kedi: [ 5.73  0.81  2.02 -6.63  4.23  1.63 -1.49  4.16  5.75  5.33  2.55  2.24
  3.78  6.67  1.88  2.03  5.23  2.99 -3.52  3.29]
Defa: [ 6.70  1.32  4.09  7.02 -2.02  0.95  7.03 -0.18 -0.02 -3.10 -1.34 -0.31
 -1.57 -1.70  4.33 -1.58  1.73 -0.40  8.28  6.28]
Loz: [ 2.17 -5.36  3.45 -5.19  3.91 -0.06  0.88  3.46  3.13  3.42 -3.91  1.84
 -2.82  5.34 -3.48  2.21 -1.67 -5.06 -3.78 -5.14]
lufo: [-3.73 -0.73 -1.21  4.61 -4.46  1.12 -2.87  3.63 -6.39 -2.26 -2.46  1.13
 -1.48 -5.54 -1.31  2.61 -1.86  3.62  4.16 -1.45]
miss kedi: [ 4.23  1.63  2.24 -1.49  1.88  5.23  2.55  3.78  5.75  4.16  5.33  5.73
  6.67 -3.52  2.02  3.29  2.99  0.81 -6.63] | [2.03]
miss lufo: [ 2.61 -3.73 -1.45 -0.73 -1.48  3.63 -5.54  3.62 -1.21 -1.86  1.13  4.61
 -2.87 -4.46 -6.39 -2.26 -2.46  4.16 -1.31] | [1.12]
miss Defa: [-0.31  8.28  4.33  7.02  6.28 -1.70 -1.57  0.95 -0.02  4.09  7.03  6.70
  1.32  1.73 -0.40 -2.02 -1.34 -3.10 -0.18] | [-1.58]
miss lufo: [-5.54  4.61 -1.86  2.61 -1.48 -3.73 -0.73 -2.26 -6.39  4.16 -2.87 -4.46
  3.63 -1.45 -1.21  1.12  1.13 -2.46 -1.31] | [3.62]
miss Loz: [-3.78  3.42  5.34 -5.19 -1.67  3.13  1.84  0.88  3.45 -5.14 -5.36  3.91
  2.17  2.21 -5.06 -3.91 -3.48 -0.06 -2.82] | [3.46]
miss kedi: [ 5.75  2.03  3.78  2.24  1.63  2.55  4.23  5.23 -3.52  1.88  5.73  6.67
  5.33  4.16  2.99  0.81 -6.63  3.29 -1.49] | [2.02]
miss Defa: [ 7.03 -1.70 -1.58 -0.18 -3.10  6.28  4.33  1.73  8.28  0.95 -0.02 -1.57
 -0.40 -1.34  4.09 -2.02  1.32  6.70 -0.31] | [7.02]

Gune: [ 2.16 -0.83  0.96  0.97 -0.21  0.05]
fepu: [ 1.27  3.60  9.73 -7.36 -2.93  4.64]
rurep: [-4.65  6.25  3.05  0.74  3.20 -3.60]
Dom: [ 2.16 -0.83 -4.80  0.97 -4.01  1.52]
fulad: [ 2.64  1.30 -7.76  2.83  1.85  1.64]
Teg: [ 8.64 -1.31  8.63 -5.18 -3.92  5.10]
Loz: [ 5.71 -9.07  1.34 -3.98 -9.68  5.79]
kedi: [-2.94 -4.81 -4.80  0.97 -0.21  0.05]
miss rurep: [ 3.20 -3.60  6.25 -4.65  3.05] | [0.74]
miss Gune: [ 0.96 -0.21  0.05 -0.83  2.16] | [0.97]
miss kedi: [-0.21 -4.81  0.05  0.97 -2.94] | [-4.80]
miss Teg: [ 5.10 -1.31 -3.92  8.64 -5.18] | [8.63]
miss kedi: [-4.81  0.97 -4.80  0.05 -2.94] | [-0.21]

Dube: [ 9.27  7.85 -0.96 -7.29  6.14 -6.73  7.26 -4.61  5.96]
kedi: [-3.58 -5.40  2.11 -2.70  0.83  4.79 -4.69  6.53 -0.11]
bol: [ 4.44 -5.31 -3.51 -2.25  7.22 -6.57  5.95  1.02  7.23]
Teg: [-5.01 -5.02  9.03 -2.68 -1.99 -2.77  1.40  0.27 -9.64]
miss Teg: [-2.77 -1.99  0.27 -5.01 -2.68  9.03 -9.64  1.40] | [-5.02]
miss bol: [ 4.44  1.02 -6.57  7.23 -3.51  5.95 -2.25 -5.31] | [7.22]
miss kedi: [-4.69 -2.70  6.53 -0.11  2.11 -3.58  4.79 -5.40] | [0.83]
miss Teg: [-1.99  1.40 -9.64 -2.68  0.27 -5.01 -2.77 -5.02] | [9.03]
miss bol: [ 7.22 -2.25 -3.51  7.23 -5.31  5.95  1.02  4.44] | [-6.57]
miss bol: [ 7.23  7.22  4.44  1.02 -5.31  5.95 -2.25 -3.51] | [-6.57]
miss kedi: [ 6.53 -5.40  0.83 -2.70  2.11  4.79 -4.69 -0.11] | [-3.58]

